Each row of numbers stands for one node and depends on some of the facts below. Use the named rows to name the rest.

There are 4 kinds of fact about the nodes: sagotes, kuga, tiralen, sosta.
<1007> {kuga=<1160>, tiralen=<1899>, sosta=<1853>}
<101> {kuga=<885>, sosta=<618>}
<1020> {sagotes=<1943>, kuga=<793>}
<1036> {kuga=<793>}
<104> {sagotes=<1061>, kuga=<1798>, sosta=<1153>, <2105>}
<1052> {kuga=<506>, tiralen=<1729>}
<1061> {sagotes=<188>, kuga=<1798>}
<1064> {kuga=<785>, sosta=<977>, <320>, <44>, <1503>}
<1069> {kuga=<825>}
<1103> {sagotes=<1755>, <1425>, kuga=<1139>, tiralen=<984>, sosta=<1729>}
<1105> {sagotes=<599>, kuga=<461>}
<1111> {sagotes=<1167>, kuga=<1678>, tiralen=<48>}
<1116> {kuga=<1798>, sosta=<921>, <591>, <1501>}
<1118> {sagotes=<673>, kuga=<1461>, tiralen=<997>, sosta=<101>}
<1121> {kuga=<618>, tiralen=<1798>, sosta=<618>}
<1125> {sagotes=<770>, <701>, <940>, kuga=<273>, sosta=<1729>}
<112> {kuga=<825>, sosta=<759>, <1545>}
<1135> {kuga=<1139>}
<1139> {kuga=<1411>, tiralen=<1536>, sosta=<1439>}
<1153> {kuga=<550>, sosta=<1676>, <1205>}
<1159> {kuga=<1798>, tiralen=<1192>}
<1160> {tiralen=<1545>, sosta=<563>}
<1167> {sagotes=<1111>, kuga=<1678>, sosta=<1729>}
<117> {kuga=<1461>, sosta=<112>}
<1192> {kuga=<771>, tiralen=<1111>}
<1194> {sagotes=<122>, kuga=<112>, tiralen=<563>}
<1205> {sagotes=<1564>, <1167>, kuga=<1678>, sosta=<44>, <1767>}
<1208> {kuga=<1052>, tiralen=<1118>}
<1217> {kuga=<819>}
<122> {sagotes=<1194>, kuga=<112>, tiralen=<1159>}
<1251> {kuga=<785>, tiralen=<2015>}
<1252> {sagotes=<1688>, <72>, kuga=<785>, tiralen=<1139>}
<1259> {kuga=<1139>}
<125> {sagotes=<1778>, kuga=<1678>, tiralen=<1778>, sosta=<1936>, <1729>}
<1292> {sagotes=<671>, <195>, kuga=<482>, sosta=<1545>, <940>}
<134> {sosta=<1676>, <759>}
<1361> {sagotes=<731>, kuga=<518>}
<1364> {sagotes=<921>, kuga=<819>, sosta=<1121>, <1365>}
<1365> {kuga=<618>, tiralen=<158>, sosta=<1564>, <1729>, <573>}
<1366> {sagotes=<466>, kuga=<885>, sosta=<48>}
<1380> {sagotes=<1135>, <1803>, kuga=<1139>}
<1397> {kuga=<550>, tiralen=<1641>, sosta=<1167>}
<139> {kuga=<1121>, tiralen=<671>, sosta=<1020>}
<1411> {tiralen=<1796>}
<1416> {sagotes=<258>, kuga=<1671>}
<1425> {sagotes=<1832>, kuga=<1139>, tiralen=<1558>, sosta=<1167>}
<1438> {kuga=<273>, tiralen=<1803>, sosta=<1365>}
<1439> {kuga=<908>}
<1461> {kuga=<825>}
<1467> {kuga=<785>, tiralen=<1194>}
<148> {sagotes=<2082>, <1767>, kuga=<1121>, tiralen=<768>, sosta=<233>, <921>, <618>}
<1501> {kuga=<785>, tiralen=<745>, sosta=<1729>, <759>}
<1503> {kuga=<1895>, sosta=<1729>}
<150> {kuga=<1876>, sosta=<1205>}
<1521> {sagotes=<1853>, kuga=<1898>, tiralen=<1153>}
<1536> {kuga=<1728>, tiralen=<1728>}
<1545> {kuga=<273>, tiralen=<673>, sosta=<1167>, <618>, <1503>}
<1558> {sagotes=<1036>, <1943>, kuga=<793>}
<1564> {kuga=<1678>, sosta=<1729>}
<1573> {sagotes=<1545>, kuga=<273>, sosta=<1628>}
<1577> {kuga=<1544>, sosta=<563>}
<158> {kuga=<1891>, tiralen=<908>, sosta=<233>, <1655>}
<1592> {kuga=<461>, tiralen=<756>}
<1612> {kuga=<908>}
<1627> {kuga=<1876>}
<1628> {kuga=<1467>}
<1641> {sagotes=<117>, kuga=<1461>}
<1655> {sagotes=<1116>, kuga=<1798>, tiralen=<806>, sosta=<1729>}
<1671> {kuga=<1323>}
<1674> {sagotes=<762>, kuga=<771>}
<1676> {sagotes=<332>, kuga=<885>}
<1678> {kuga=<134>, sosta=<1153>, <1676>}
<167> {kuga=<793>}
<1688> {kuga=<785>, sosta=<1678>}
<1697> {sagotes=<578>, kuga=<518>, sosta=<1251>, <1545>}
<1703> {kuga=<1577>, sosta=<573>}
<1728> {kuga=<1160>, tiralen=<541>}
<1729> {kuga=<1160>}
<1747> {kuga=<1798>, sosta=<1729>, <921>, <2048>}
<1748> {sagotes=<148>, kuga=<1121>, sosta=<150>}
<1755> {kuga=<1139>, tiralen=<104>, sosta=<1697>, <442>}
<1767> {kuga=<1121>, sosta=<1365>, <2048>}
<1778> {kuga=<1678>, tiralen=<933>}
<1793> {kuga=<1898>, tiralen=<195>, sosta=<1655>}
<1796> {sagotes=<600>, kuga=<705>}
<1798> {kuga=<1895>, tiralen=<1748>}
<1803> {sagotes=<716>, <1135>, kuga=<1139>}
<1813> {kuga=<1160>, tiralen=<578>, sosta=<117>}
<1816> {sagotes=<1628>, kuga=<1467>, tiralen=<1361>, sosta=<1729>, <1365>}
<1832> {sagotes=<1755>, <1425>, kuga=<1139>, tiralen=<1986>, sosta=<977>, <1627>}
<1853> {kuga=<1898>, sosta=<618>}
<1876> {kuga=<1323>}
<188> {sagotes=<1747>, kuga=<1798>, tiralen=<1895>}
<1891> {kuga=<771>, sosta=<134>, <980>, <1655>}
<1895> {sosta=<1125>}
<1899> {kuga=<793>, sosta=<1121>, <117>}
<1936> {kuga=<1544>, sosta=<1655>}
<1943> {sagotes=<1020>, kuga=<793>, sosta=<122>, <673>}
<195> {kuga=<482>, tiralen=<125>, sosta=<964>, <576>, <1628>}
<196> {kuga=<705>}
<1971> {kuga=<1192>}
<1986> {kuga=<1798>, sosta=<1425>}
<2002> {sagotes=<1558>, kuga=<793>}
<2007> {sagotes=<442>, kuga=<1323>}
<2013> {sagotes=<205>, kuga=<1192>, tiralen=<576>, sosta=<825>}
<2015> {sagotes=<1986>, <1159>, kuga=<1798>, tiralen=<1380>, sosta=<1167>, <205>}
<2035> {kuga=<550>, tiralen=<1612>, sosta=<678>}
<2048> {sagotes=<1853>, kuga=<1898>, sosta=<1729>}
<204> {kuga=<825>, tiralen=<2013>}
<205> {sagotes=<1971>, kuga=<1192>, tiralen=<1020>, sosta=<1397>}
<2082> {kuga=<1121>, tiralen=<72>, sosta=<122>}
<2083> {kuga=<819>}
<2089> {kuga=<112>}
<2101> {kuga=<1411>}
<2105> {kuga=<506>, sosta=<1564>, <759>}
<2106> {kuga=<500>, sosta=<2013>}
<2107> {sagotes=<44>, <573>, kuga=<1007>}
<233> {sagotes=<1986>, kuga=<1798>, sosta=<2105>}
<256> {sagotes=<1064>, kuga=<785>, sosta=<63>, <1655>}
<258> {kuga=<1671>, tiralen=<964>}
<262> {kuga=<825>, tiralen=<2082>, sosta=<1816>, <1655>, <1793>, <573>, <1439>}
<273> {kuga=<1160>, sosta=<825>}
<298> {kuga=<825>}
<2> {sagotes=<409>, kuga=<1678>, tiralen=<785>, sosta=<1628>}
<318> {kuga=<1411>, tiralen=<1438>}
<320> {kuga=<134>}
<332> {sagotes=<101>, <466>, kuga=<885>, tiralen=<1411>, sosta=<117>}
<409> {kuga=<1678>, sosta=<1703>, <787>}
<417> {sagotes=<2106>, kuga=<500>, tiralen=<139>}
<439> {kuga=<1411>, tiralen=<417>}
<442> {sagotes=<2007>, kuga=<1323>, tiralen=<825>, sosta=<1729>}
<446> {sagotes=<1641>, <63>, <117>, kuga=<1461>, sosta=<461>}
<447> {kuga=<576>}
<44> {kuga=<1007>}
<461> {sosta=<678>, <1521>}
<466> {sagotes=<101>, <332>, kuga=<885>, sosta=<461>, <1943>}
<474> {tiralen=<256>}
<482> {kuga=<1895>, sosta=<72>}
<48> {sagotes=<508>, kuga=<908>, sosta=<1729>}
<500> {kuga=<1544>, tiralen=<1816>, sosta=<1564>, <2002>, <1853>}
<506> {tiralen=<819>, sosta=<759>, <1361>}
<508> {sagotes=<964>, kuga=<908>, sosta=<1251>}
<512> {kuga=<482>, tiralen=<188>}
<518> {kuga=<618>}
<541> {sagotes=<1416>, kuga=<1671>, tiralen=<943>}
<550> {kuga=<618>, tiralen=<318>}
<563> {kuga=<1592>, tiralen=<979>, sosta=<2048>}
<573> {kuga=<1007>, sosta=<2048>}
<576> {kuga=<134>, tiralen=<1397>, sosta=<1564>, <787>}
<578> {sagotes=<1697>, kuga=<518>}
<591> {sagotes=<196>, <1796>, kuga=<705>}
<599> {sagotes=<1105>, kuga=<461>, sosta=<573>}
<600> {sagotes=<196>, <591>, kuga=<705>, tiralen=<591>, sosta=<1703>}
<618> {sosta=<1729>, <1503>}
<63> {kuga=<1461>, sosta=<1729>}
<645> {kuga=<1461>, sosta=<618>}
<647> {sagotes=<759>, <298>, kuga=<825>, tiralen=<1103>, sosta=<1676>, <112>}
<671> {sagotes=<195>, kuga=<482>, tiralen=<1573>, sosta=<1259>, <787>}
<673> {kuga=<1461>, tiralen=<1365>, sosta=<122>, <787>, <1503>}
<678> {kuga=<1461>, sosta=<933>}
<689> {kuga=<482>, tiralen=<647>, sosta=<1729>, <273>, <1767>}
<701> {sagotes=<1545>, kuga=<273>, tiralen=<1121>, sosta=<618>}
<705> {kuga=<461>, sosta=<158>}
<716> {sagotes=<1259>, <806>, kuga=<1139>, tiralen=<1439>}
<71> {sagotes=<977>, <158>, kuga=<1891>, tiralen=<1577>}
<72> {sagotes=<1688>, kuga=<785>}
<731> {sagotes=<979>, <1697>, kuga=<518>}
<745> {sagotes=<79>, kuga=<980>, tiralen=<332>}
<756> {sagotes=<125>, <2>, kuga=<1678>, sosta=<233>, <759>, <1160>}
<759> {kuga=<825>, sosta=<1503>}
<762> {sagotes=<1674>, kuga=<771>, sosta=<122>}
<768> {sagotes=<150>, kuga=<1876>, tiralen=<1853>, sosta=<461>, <1501>}
<770> {sagotes=<1438>, kuga=<273>}
<771> {tiralen=<439>, sosta=<1564>, <1697>}
<77> {kuga=<908>, sosta=<117>, <825>}
<785> {tiralen=<71>, sosta=<2082>}
<787> {kuga=<2101>}
<793> {kuga=<1323>}
<79> {sagotes=<745>, kuga=<980>, tiralen=<1521>, sosta=<1501>}
<803> {kuga=<705>}
<806> {sagotes=<1259>, kuga=<1139>, sosta=<964>, <1501>}
<812> {kuga=<705>}
<819> {kuga=<461>, tiralen=<1160>, sosta=<980>}
<825> {tiralen=<1544>, sosta=<1729>}
<885> {kuga=<134>, sosta=<117>}
<908> {kuga=<1895>}
<921> {kuga=<819>, sosta=<1135>}
<92> {kuga=<461>, sosta=<563>}
<933> {sagotes=<104>, <1655>, <2015>, kuga=<1798>, tiralen=<258>}
<940> {kuga=<273>, tiralen=<1064>, sosta=<1729>}
<943> {kuga=<576>, tiralen=<1217>, sosta=<673>}
<959> {sagotes=<1251>, <1688>, kuga=<785>}
<964> {kuga=<908>, tiralen=<1688>, sosta=<573>, <442>}
<977> {sagotes=<71>, kuga=<1891>}
<979> {sagotes=<1697>, kuga=<518>, tiralen=<1755>, sosta=<576>}
<980> {kuga=<785>, sosta=<825>}
<984> {sagotes=<1503>, kuga=<1895>}
<997> {sagotes=<1558>, kuga=<793>, tiralen=<550>}

Named rows:
<139>: [  1  -3  10  -2  20   0   7 -10  -9  10   7  -3   8  -7   0  -4   7   1
  -7   1   2 -12   2  -3  -8  -5  -3  -5  -1   4   0  -4  -8   2]
<122>: [ -6   6   3   4  18  -1   2   0  -4  -9   3   6   0  10  10  -2 -11   7
  -4   4  -6  -7   3  -7 -12  -8   2  -3  -7  -8   6   2  -3  -2]
<1832>: [ 3 -2  2 -6  2  0  2 -2 -4 10  7 -3  7 -3 -2 -3  6  0 -5 -3  0 -7  1  0
 -1  0 -2 -5  5  2 -1 -2 -7  5]
<1135>: [  5   8  -8  -2 -13  -5 -13   0  11 -12  -1   9 -10  13  10   3  -2  -2
   3  -2  -5  -4  -6   1 -14   8   4   5   3 -11  -3   4   2   6]
<273>: [  4 -10  -4  -6 -11   4  -1  -3   7   8 -11  -4   1  -3 -10  -1   9  -3
   1  -1   2   0   3   3  10   9   1   0   8  -3  -1  -9  -1  -1]
<678>: [-2 -8 -3  6  0  3  1 -2 -4 10 -9 -8 -2 -1 -4  9 -5 -6  8  2 -2  4 16  2
  5  3 -5 -7  9 -1  3 -1 -5  0]
<1641>: [ -6   6  -5   8  -3  -1  -5   3   1  -8  -7   4  -8  10   7   5 -15   0
   8   5 -10   4   8  -2  -7  -2   2   0   1  -9   6   5   1  -4]
<541>: [ -1  15  24  -1   7  -2   4  -7   1  12   4   8   1 -13   5 -14   4   1
  -3   8 -18 -17  -9  -4 -31 -11   3   8   3   4  -2   1  -5  -8]
<2>: [ 1 -1  1  2 24  5  6 -3 -5  6  5 -1  0 -6 -5  0 11 -3  4 -2  8  0 -6 -3
  0 -3 -4 -7 -3  0  0 -8 -1  7]
<1061>: [  1   4  -4  13 -15   1   2  15  14  -8   5   3 -15  -3   3   6 -10   4
  -2  15  -1  11  -6   0  -6  -4  -5   8  -8   7  -3  13  11   4]
<1627>: [  2   9  -5   2 -14   0  -6   5   9  -6   0   6  -6   5   7   1  -5  -2
   4   1 -10   1  -6  -1  -7   1   4   3   3  -5   0   5   3   1]
<819>: [-16 -10   5 -18  35  11   0   1  12 -16   7   2  25  22  11   2   9   5
 -19   2  30 -17  -4  -7  31  -7  -3 -18  -1 -23  13  13  -9   7]
<2105>: [ 3 -7 -4  2 -8  4  1 -2  1 12 -2 -7 -1 -6 -6  5  5 -7  6  0  2  4  5  3
  5  5 -5 -4 10  4 -3 -2 -2  4]
<803>: [  0   8  -5   4 -11   0  -6   7   7  -7  -1   6  -8   6   6   2  -6  -1
   6   2  -9   3  -3  -1  -6   1   3   3   2  -6   1   5   3  -1]
<1251>: [  0   8   0   2  13  -3  -2   0   1 -12   6   8  -1  10  12  -2  -5   4
  -4   2  -3  -7  -6  -6 -13  -4   3   0  -7  -7   2   2   1   1]
<1899>: [  3  -5  -1  -3 -14   2  -4  -2   3  12   0  -6   0  -4  -3   5   6  -8
   2  -4  -4   0   0   5   4   7  -3  -3  11   4  -4  -3  -4   6]
<2002>: [ -7   8  -3   9 -24   1  -1   4   3   4   5   4   5   0   9  -1  -2  -4
   4   7 -16  12 -10  -5  -1  -5  10   0   9  -4   6   5   4  -8]
<1036>: [ -5   3  -5  12 -21  -3  -2  -1   4  -1   3   5   3   1  12   3  -2  -7
   2   8 -12  11 -11  -5  -3   1  10   2   6  -5   5   3   4  -6]
<1217>: [  0  10  -1   5 -12   0  -5   3   7  -2  -4   6  -8   1   5   1  -5  -3
   7   4 -11   1  -4  -1 -10   0   2   5   4  -3   0   4   3  -3]
<1895>: [  2 -14   2  -3 -15   5  -6  -4  12   5  -4  -7   1  -3 -11  -1   0   1
   1   5   9   9   0   4   9   5  -2   4   3  12  -7  -2   6  -9]

Name these rows:
No name comes twice in this set of rows, the named rows included.
[-12  -6  14  -9  12  -2  -4  -4 -10   6   6  -3   9   0  -1   6   3   1
  -8  -9  -1  -1  -1   8   6  -5  -3  -3   0   6  -3  -6  -3   5]  <148>
[-10  -4  24  -1  22  -1   7 -13 -13  20  -2  -5   8 -14  -5  -2   1   1
  -2   4  -7 -10  12   2 -13 -12  -5  -4   4   7   0  -5 -11  -6]  <1118>
[ 3 -3 -5  3 -1  6  0  1  3 10 -3 -5 -6 -6 -7  6  8 -8 14 -3  3  9 -1  4
  5  4 -6 -5  8  1 -3 -5  2  7]  <466>
[-39  -6  23 -16  53  11 -12   4   2 -37  17   5  35  34  28  30  -9  -7
 -25  -7  39 -15  -7   5  60  -7 -13 -21  -8 -13  11  37 -10  12]  <1545>
[ -1   6   3   3   8  -1  -1   1   2 -10  10   6   0   8   7  -5 -10   8
  -5   7   0  -1  -6  -6 -12  -8   1   1  -9   3   0   7   4  -4]  <512>
[ -6   8   8   3  23  -3   3  -3  -6  -7   3   7   3   7  10  -5  -9   8
  -6   6  -6 -11   2  -8 -16 -11   3  -2  -9  -7   6   3  -4  -4]  <1194>
[  3  -8  -6   1   3  12   0   3  13   8 -10  -2  -6  -8 -12   4  18  -9
  15  -1   4  12 -12   3  15   7  -1  -2   5  -5  -1 -16   7   4]  <1678>
[-36 -10   4 -11  56  13  -1   4   7 -30  12   2  32  40  25  20  -4   1
 -19   4  46 -17   9  -8  43 -16 -14 -34  -3 -33  22  37 -14  16]  <673>
[  8  -2  -2   9  -7 -12  25   3 -18   0   4  -9  -2 -24 -12  -8   4   6
  -5   3  25   3  16   1   5  -5 -10   8 -18  20  -4  16   1  -1]  <1655>
[  5   4  -1  -6  -2 -16  15  -8 -27   0   2  -4   9 -14  -7 -13   8   3
  -2 -12  15  -7  16   1   2  -2   0   5  -9   7  -1   8  -7  -3]  <442>
[ -2  -6   2   0 -13   5  -2   2   2  12   3  -8   1  -5 -10   1  -2  -1
   6   1   2  12   5   5   5  -1  -6  -3   6  15  -5   3   2  -2]  <1292>
[ -2   9   5   0  18  -2   3  -1  -3  -9   8   8   2   6  11  -6  -4   7
  -8   2  -4 -10  -6  -8 -14  -9   4  -1  -9  -5   4   2  -2   0]  <745>
[-17   0  -5 -12  36   5  12   5  -4 -24  13   1  30  19  14   0   8   3
 -11  -2  50 -19  11 -11  36 -11 -11 -25  -6 -23  18  39 -13  10]  <1365>
[ 1 -7  9  1 11  2  3 -9 -2  9 10 -6  5 -5 -5 -4  1  3 -5  6  7 -4  2 -2
 -7 -4 -6 -3 -2 13 -4  0 -2 -1]  <671>
[  7  13   1   9  -8   6  -4   7   3  -8  -3   4  -7   1   7   3 -16  -7
   6   2 -15  -2  -4  -4   2   8   2   5   1   6   0   7   2  -9]  <770>

The same nodes again, as new rows of numbers:
Some nodes and their rows:
<134>: [ 1  0 -4 -4 -1 -1  7 -2  7 -3 -1  6 -1  2]
<576>: [ 1  1 -5 -3  0  0  9 -2  7 -2 -2  6  1  2]
<442>: [ -5   2  20  -2   5  10   8  -5  -1  -5 -11   8  -9  -7]
<806>: [-10  -2 -17  10   4  -2   1  14   3   8   8 -15   8  -7]
<731>: [ -7  17   8   2  13   1   8  12 -12  18   5  15  -1  -3]
<819>: [-33 -12  -8  -2  19   1  -6 -33   1   0 -13  19  40  -9]
<506>: [-30  -9  10  -5  18   9  -8 -41  -3  -7 -22  29  32  -9]
<921>: [ 5 -3 -3 -2 -1  0 -2  0  0 -2  0  5 -1  1]
<1971>: [ 5 -2 -2 -1 -1  0 -3  0 -1 -3  0  4  0  1]
<1252>: [ -4   2  22  -3   4  10   5  -6  -3  -6 -12   8 -10  -5]
<1007>: [-10  16   3  12  -3  13   7  -7   6 -12  -9   8   0   1]
<332>: [ -9  12  -3  34   1 -15   8 -26  10  -6  22  -4  -4 -21]
<1628>: [ 13  -9   4 -13  -1  -5  -3  -3  -2   0  -1   8  -5   2]
<705>: [ -7   9 -12  13  -3   5   3   0   7  -4   1  -1   5   1]
<2106>: [ -6   6 -11  16  -3   6  -5   2   2  -4   3  -2   5  -1]
<1986>: [  0   7 -21  13  -8 -16  -9   3 -14   5   3 -28  14  10]
<1592>: [  1   7  11  -2  -3   8   8 -10   4 -10 -10  14  -6   2]
<1521>: [ 12 -15  14 -21   5  -7   2  -1  -4   5  -3   6  -9  -2]
<1251>: [ 13  -5  19 -15  -2   4  -1 -10  -4  -8 -10  18 -11   2]
<2082>: [ 5 -3 -3 -1 -1  0 -3  0  1 -2  0  6 -2  1]

Name these rows:
No name comes twice in this set of rows, the named rows included.
[-17  28   1  17  14   6   8  16 -11  18   8  12   5  -4]  <979>
[ 18 -15   6 -22   0  -7   1  -2   0   0  -3  14  -8   1]  <320>
[-12  13 -14  14  -1   6  12  -1  11  -6  -1   0   6   1]  <885>
[ -3 -10   8  -9   6   5   4   8  -1   3  -6  -4  -5  -7]  <1943>
[ -3   2  19  -1   3   9   4  -6  -3  -5 -10   8  -9  -6]  <205>
[ 21 -17  10 -27   0  -9   1  -4  -1   1  -3  15  -9   3]  <1627>
[  5  -6 -17  -4  -1  -9   0   5   5   5   8  -5   6   4]  <1544>
[  5  -7  28 -18   5   5   8  -8  -3  -3 -13  13 -15  -5]  <122>
[  9   4   0  -1  -8 -13  -7  -8 -18  -1  -8 -12   2  13]  <1159>
[ -7  20   8   3  14   2   8  14 -13  20   6  18   0  -2]  <1697>
[ 11 -16  -1 -20   7 -15   1  10  -5  15   7   0  -3  -2]  <1361>
[-22 -21  -1 -17  20  -5  -6 -35  -1   3 -14  24  35  -8]  <1160>
[  0  -4 -22   6  -2  -6  -5   8   3   5  10  -8   7   1]  <1064>
[ 15 -16 -10 -15   0 -13  -4   6   0   7   7   0   1   2]  <1729>
[ -5   1 -27  15  -2  -1  -5  11   4   3  11 -10  11  -2]  <1899>

